Below is a small trained network, with its code and all its weights. Each question gives an input and a class and asks what happens when units are switched off, that is, made to give their printed mean instead of their output.

import numpy as np


def w(rows, s, z=0):
    codes = np.array(rows[::2]) - 128.0
    scale = np.full(codes.shape[1], s)
    scale[-1] = z or s
    return codes * scale


def f(y):
    return np.maximum(y, 0)


def log_softmax(a):
    a = a - a.max(-1, keepdims=True)
    return a - np.log(np.exp(a).sum(-1, keepdims=True))


def net(x, mask):
    res = np.array(x, float).reshape(1, 7) / 4 @ E
    y = f(res @ A[0][:, :-1].T + A[0][:, -1])
    res = res + np.where(mask, y, B[0][:, -1]) @ B[0][:, :-1]
    return log_softmax(res[-1] @ U[:, :-1].T + U[:, -1])


A, B = {}, {}
E = w([
[134,133,130,124,128],'x0',
[135,133,130,128,127],'x1',
[121,122,120,136,128],'x2',
[83,211,87,93,235],'x3',
[215,35,82,123,219],'x4',
[122,125,125,135,128],'x5',
[118,140,246,211,191],'x6',
],0.014)
A[0] = w([
[167,118,121,151,191,31],'n0',
[189,59,117,117,242,152],'n1',
[137,163,93,108,130,138],'n2',
[167,105,162,196,194,95],'n3',
[104,167,59,86,88,69],'n4',
[119,214,143,144,137,81],'n5',
[120,91,192,166,165,65],'n6',
[184,74,111,142,233,22],'n7',
[87,180,139,136,56,149],'n8',
[124,102,205,162,63,22],'n9',
[245,25,61,116,74,137],'n10',
[140,108,171,156,130,108],'n11',
[159,99,195,206,161,7],'n12',
[112,155,75,84,99,81],'n13',
[102,178,133,122,9,19],'n14',
[117,145,149,108,123,96],'n15',
[136,178,163,141,124,90],'n16',
[138,84,198,159,53,78],'n17',
[181,176,113,68,160,76],'n18',
[150,77,189,161,54,126],'n19',
[126,159,33,67,105,124],'n20',
[149,124,158,176,81,61],'n21',
[197,60,86,132,70,139],'n22',
[164,84,205,156,37,217],'n23',
[135,66,196,194,164,217],'n24',
[48,224,186,171,156,122],'n25',
[186,69,59,91,143,121],'n26',
[178,66,154,146,119,58],'n27',
[153,110,157,150,81,154],'n28',
],0.013,0.016)
B[0] = w([
[149,202,175,74,98,149],'n0',
[122,87,64,126,142,238],'n1',
[127,128,102,146,124,165],'n2',
[112,159,61,102,114,178],'n3',
[165,179,157,65,127,177],'n4',
[103,124,180,152,123,167],'n5',
[108,114,59,143,149,161],'n6',
[161,248,112,15,74,184],'n7',
[154,171,75,56,149,209],'n8',
[159,209,177,72,105,165],'n9',
[121,77,188,165,138,254],'n10',
[125,132,103,120,129,155],'n11',
[99,50,33,160,149,160],'n12',
[145,185,142,84,127,168],'n13',
[132,38,37,138,166,178],'n14',
[115,126,128,157,125,137],'n15',
[136,97,177,127,103,152],'n16',
[139,197,123,60,116,186],'n17',
[103,104,93,131,118,157],'n18',
[176,160,87,104,142,202],'n19',
[151,161,61,70,142,214],'n20',
[115,208,165,104,120,152],'n21',
[108,90,193,153,130,212],'n22',
[59,82,40,141,168,252],'n23',
[161,189,189,84,111,234],'n24',
[150,123,225,175,96,230],'n25',
[71,59,155,189,110,213],'n26',
[128,81,132,167,107,159],'n27',
[150,131,80,130,121,181],'n28',
],0.011,0.021)
U = w([
[125,96,58,128,152,72],'0',
[140,214,149,98,140,252],'1',
[127,87,251,183,141,59],'2',
],0.016,0.0031)

Each question gives the input, the list of numbers given to net, and the class t.
The units are the neurons (one row each of A and B). Each row of codes is followed by its name. A weight is (code - 128) times the scale printed after its matrix; where a second scale follows, it is the last column's (A, B and U).
mask holds one flag per neuron, in row order. A switched-off neuron (its flag False) gives its mean, the last column of its row in B, instead of its output. The means were averaged over made-up inputs and are rounded, as every weight is.
A unit's drop is (log p(t) with every unit on - log p(t) with that unit switched off) / (log p(t) with every unit on - log p(t) with every unit switched off).
The circuit of an input: a set's keep is (log p(t) with only the set's units on - log p(t) with every unit switched off) / (log p(t) with every unit on - log p(t) with every unit switched off). Starting from the 12 units with the biggest drops (on a tie, the unit counted first), units are removed one at a time, each time the one whose removal leaves the highest keep (on an exact tie, the one counted first), for as long as the keep stays at least 0.8.
circuit, biggest first: the units of the circuit, biggest drop first
most important unit: the unit with the biggest drop
k most important neurons: the k neurons with the biggest drops, biggest first
drop of u: that unit's drop, to one decimal
input [2,-8,4,-6,8,5,-8], class 2: circuit, biggest first -> (n10)
input [5,7,5,-5,3,6,8], class 0: 3 most important neurons -> (n12 n23 n6)
input [4,1,2,-7,1,0,-6], class 2: 2 most important neurons -> (n10 n22)
input [8,2,-3,2,5,7,1], class 1: 2 most important neurons -> (n23 n7)
input [5,0,1,-1,-8,7,-5], class 0: 2 most important neurons -> (n14 n24)
input [-8,-7,4,2,-5,4,-8], class 1: 3 most important neurons -> (n4 n23 n13)
input [7,-3,-7,4,4,4,1], class 1: 3 most important neurons -> (n23 n7 n14)
input [7,8,2,-6,1,-2,-4], class 2: 3 most important neurons -> (n10 n22 n1)
input [3,-5,-2,1,-2,5,-5], class 1: 2 most important neurons -> (n23 n1)
input [-3,-6,8,1,-3,-6,6], class 2: 2 most important neurons -> (n25 n7)
input [2,0,-1,-5,-7,8,-3], class 0: 2 most important neurons -> (n14 n23)
input [-3,-8,8,-1,1,2,0], class 2: 2 most important neurons -> (n20 n8)
input [8,-2,-3,7,0,5,-7], class 1: 4 most important neurons -> (n4 n23 n13 n14)
input [5,-7,-7,-6,5,5,7], class 0: most important unit -> n12
input [5,-4,6,0,1,3,-8], class 2: 2 most important neurons -> (n10 n23)
input [0,-5,7,-6,-1,0,3], class 1: 4 most important neurons -> (n24 n9 n17 n1)
input [7,-5,-5,-6,-8,-6,-4], class 0: drop of n14 -> 3.3
input [-1,3,-4,-5,-7,-4,-4], class 0: drop of n14 -> 2.7
input [1,3,4,0,5,-4,-3], class 2: drop of n0 -> 0.0
input [7,5,4,0,5,-2,-8], class 2: drop of n26 -> 0.2
input [-1,0,-3,3,-6,-2,2], class 2: circuit, biggest first -> (n25)
